Below is a small trained network, with its code and all its weights. Each question gives an input and a class and asks what happens when units are switched off, that is, made to give their printed mean instead of their output.

import numpy as np


def w(rows, s, z=0):
    codes = np.array(rows[::2]) - 128.0
    scale = np.full(codes.shape[1], s)
    scale[-1] = z or s
    return codes * scale


def f(y):
    return y / 2 * (1 + np.tanh(0.7978845608 * (y + 0.044715 * y**3)))


def log_softmax(a):
    a = a - a.max(-1, keepdims=True)
    return a - np.log(np.exp(a).sum(-1, keepdims=True))


def net(x, mask):
    res = np.array(x, float).reshape(1, 3) / 4 @ E
    y = f(res @ A[0][:, :-1].T + A[0][:, -1])
    res = res + np.where(mask, y, B[0][:, -1]) @ B[0][:, :-1]
    return log_softmax(res[-1] @ U[:, :-1].T + U[:, -1])


A, B = {}, {}
E = w([
[20,179,9],'x0',
[237,148,77],'x1',
[136,23,100],'x2',
],0.014)
A[0] = w([
[156,130,5,185],'N0',
[176,57,175,113],'N1',
[154,49,187,141],'N2',
[176,178,221,154],'N3',
[88,32,78,254],'N4',
[159,137,249,157],'N5',
[153,126,241,173],'N6',
[170,49,187,133],'N7',
[178,108,157,169],'N8',
[252,101,159,210],'N9',
],0.011,0.0053)
B[0] = w([
[126,117,10,214],'N0',
[115,191,176,204],'N1',
[108,165,224,208],'N2',
[195,83,93,210],'N3',
[99,81,154,220],'N4',
[168,51,153,228],'N5',
[174,56,173,225],'N6',
[105,186,224,215],'N7',
[150,148,182,184],'N8',
[172,186,153,247],'N9',
],0.012,0.015)
U = w([
[180,10,162,177],'0',
[108,96,203,71],'1',
[244,113,127,50],'2',
[157,234,167,156],'3',
[32,211,138,253],'4',
[57,42,129,11],'5',
[138,203,78,115],'6',
[185,48,77,173],'7',
],0.013,0.0061)

Each question gives the input, the list of numbers given to net, and the class t.
The units are the neurons (one row each of A and B). Each row of codes is followed by its name. A weight is (code - 128) times the scale printed after its matrix; where a second scale follows, it is the last column's (A, B and U).
mask holds one flag per neuron, in row order. A switched-off neuron (its flag False) gives its mean, the last column of its row in B, instead of its output. The means were averaged over made-up inputs and are rounded, as every weight is.
A unit's drop is (log p(t) with every unit on - log p(t) with that unit switched off) / (log p(t) with every unit on - log p(t) with every unit switched off).
The circuit of an input: a set's keep is (log p(t) with only the set's units on - log p(t) with every unit switched off) / (log p(t) with every unit on - log p(t) with every unit switched off). Starting from all 10 units, units are removed one at a time, each time the one whose removal leaves the highest keep (on an exact tie, the one counted first), for as long as the keep stays at least 0.8.
units of the circuit, in order: the units of the circuit, biggest drop first
unit that matters most: the unit with the biggest drop
k most important neurons: the k neurons with the biggest drops, biggest first
drop when u is switched off: that unit's drop, to one decimal
input [-8,-3,-8], class 0: units of the circuit, in order => [N5]
input [-1,-8,-1], class 0: units of the circuit, in order => [N7; N1]
input [4,7,-1], class 6: 2 most important neurons => [N5; N6]
input [0,6,-8], class 2: 2 most important neurons => [N3; N7]
input [0,-1,-8], class 0: units of the circuit, in order => [N9; N7]
input [4,1,7], class 7: 2 most important neurons => [N0; N7]
input [5,-4,1], class 5: units of the circuit, in order => [N9; N7]
input [8,1,-1], class 6: 2 most important neurons => [N0; N5]
input [3,7,-1], class 6: 4 most important neurons => [N5; N6; N3; N4]
input [7,0,6], class 5: 2 most important neurons => [N4; N3]
input [7,3,5], class 7: 4 most important neurons => [N0; N7; N2; N1]
input [0,3,-5], class 2: 3 most important neurons => [N7; N1; N2]
input [7,1,1], class 7: 4 most important neurons => [N7; N0; N1; N2]
input [-7,4,1], class 3: units of the circuit, in order => [N7]
input [-4,-7,2], class 1: 3 most important neurons => [N7; N2; N1]
input [7,7,-2], class 6: 2 most important neurons => [N5; N6]
input [-2,0,-7], class 0: drop when N0 is switched off => 0.1
input [-5,4,1], class 3: drop when N9 is switched off => 0.3
input [7,7,1], class 7: drop when N6 is switched off => -0.2
input [0,-1,-6], class 0: unit that matters most => N9
